Below is a small trained network, with its code and all its weights. Each question gives an input and a class and asks what happens when units are switched off, that is, made to give their printed mean instead of their output.

import numpy as np


def w(rows, s, z=0):
    codes = np.array(rows[::2]) - 128.0
    scale = np.full(codes.shape[1], s)
    scale[-1] = z or s
    return codes * scale


def f(y):
    return np.maximum(y, 0)


def log_softmax(a):
    a = a - a.max(-1, keepdims=True)
    return a - np.log(np.exp(a).sum(-1, keepdims=True))


def net(x, mask):
    res = np.array(x, float).reshape(1, 6) / 4 @ E
    y = f(res @ A[0][:, :-1].T + A[0][:, -1])
    res = res + np.where(mask, y, B[0][:, -1]) @ B[0][:, :-1]
    return log_softmax(res[-1] @ U[:, :-1].T + U[:, -1])


A, B = {}, {}
E = w([
[77,153,172,250],'x0',
[86,239,84,90],'x1',
[128,130,128,128],'x2',
[12,80,156,84],'x3',
[94,86,3,168],'x4',
[130,131,129,131],'x5',
],0.0058)
A[0] = w([
[141,81,122,146,101],'n1',
[160,111,112,69,112],'n2',
[162,150,208,82,66],'n3',
[67,95,149,123,139],'n4',
[78,118,149,105,132],'n5',
[104,172,125,143,121],'n6',
[169,101,96,41,2],'n7',
[93,166,159,224,64],'n8',
[210,166,92,175,147],'n9',
[129,156,187,126,95],'n10',
[156,81,132,123,156],'n11',
[133,141,175,127,73],'n12',
[104,92,2,167,100],'n13',
[104,206,107,83,128],'n14',
[94,180,95,116,128],'n15',
[132,103,140,132,217],'n16',
[139,50,164,130,159],'n17',
[70,98,138,92,44],'n18',
[71,109,115,117,107],'n19',
[113,121,138,185,85],'n20',
],0.012,0.0027)
B[0] = w([
[137,91,119,189,168],'n1',
[64,126,90,83,198],'n2',
[77,155,215,180,205],'n3',
[195,151,141,73,187],'n4',
[183,134,153,94,174],'n5',
[136,102,82,146,166],'n6',
[33,53,99,56,208],'n7',
[62,52,82,30,222],'n8',
[229,125,173,47,229],'n9',
[91,138,179,157,181],'n10',
[144,122,101,185,185],'n11',
[97,136,171,146,162],'n12',
[60,182,254,176,254],'n13',
[160,106,69,223,208],'n14',
[155,108,85,196,187],'n15',
[131,178,81,144,181],'n16',
[153,127,58,202,211],'n17',
[196,86,181,100,173],'n18',
[187,138,163,102,176],'n19',
[84,112,77,95,176],'n20',
],0.02,0.0054)
U = w([
[86,151,188,174,48],'0',
[82,74,63,72,108],'1',
[254,115,142,84,65],'2',
[177,104,37,233,59],'3',
[149,133,104,143,252],'4',
[148,130,109,143,237],'5',
],0.0077,0.0047)

Each question gives the input, the list of numbers given to net, and the class t.
The units are the neurons (one row each of A and B). Each row of codes is followed by its name. A weight is (code - 128) times the scale printed after its matrix; where a second scale follows, it is the last column's (A, B and U).
mask holds one flag per neuron, in row order. A switched-off neuron (its flag False) gives its mean, the last column of its row in B, instead of its output. The means were averaged over made-up inputs and are rounded, as every weight is.
A unit's drop is (log p(t) with every unit on - log p(t) with that unit switched off) / (log p(t) with every unit on - log p(t) with every unit switched off).
The circuit of an input: a set's keep is (log p(t) with only the set's units on - log p(t) with every unit switched off) / (log p(t) with every unit on - log p(t) with every unit switched off). Starting from the 12 units with the biggest drops (on a tie, the unit counted first), units are removed one at a time, each time the one whose removal leaves the highest keep (on an exact tie, the one counted first), for as long as the keep stays at least 0.8.
circuit, biggest first: the units of the circuit, biggest drop first
unit that matters most: the unit with the biggest drop
k most important neurons: the k neurons with the biggest drops, biggest first
drop when u is switched off: that unit's drop, to one decimal
input [5,1,0,-6,8,-7], class 0: circuit, biggest first -> n13
input [-6,5,0,7,-5,-5], class 2: 3 most important neurons -> n18, n5, n13
input [-2,8,1,5,-7,-5], class 3: 2 most important neurons -> n14, n13
input [-5,-4,-1,8,-1,7], class 2: circuit, biggest first -> n18, n4
input [-7,1,-8,5,8,-3], class 0: 2 most important neurons -> n13, n8
input [6,8,0,-5,-1,7], class 3: 3 most important neurons -> n14, n15, n7
input [-5,-6,7,8,-5,1], class 2: 2 most important neurons -> n18, n4
input [7,-2,6,3,6,3], class 1: 2 most important neurons -> n8, n20
input [-2,-8,-1,5,-2,7], class 3: 2 most important neurons -> n17, n9
input [5,8,2,-3,8,2], class 0: 2 most important neurons -> n13, n17
input [8,0,4,4,-5,-5], class 1: 2 most important neurons -> n8, n13
input [-1,4,7,7,8,8], class 0: 2 most important neurons -> n13, n9
input [6,-1,2,6,-1,5], class 1: 2 most important neurons -> n8, n9
input [-3,1,4,-5,2,-1], class 2: circuit, biggest first -> n9
input [-8,-8,4,2,-4,3], class 1: 4 most important neurons -> n7, n2, n14, n13
input [7,3,5,8,-4,-3], class 2: 2 most important neurons -> n4, n5
input [4,7,0,2,-4,6], class 3: circuit, biggest first -> n14, n15
input [7,2,5,7,8,-4], class 0: drop when n9 is switched off -> 0.3
input [6,-5,-2,1,0,6], class 1: drop when n8 is switched off -> 0.9
input [0,-1,0,-2,-6,5], class 0: unit that matters most -> n3
input [-4,-5,-1,0,-2,2], class 3: drop when n8 is switched off -> 0.3
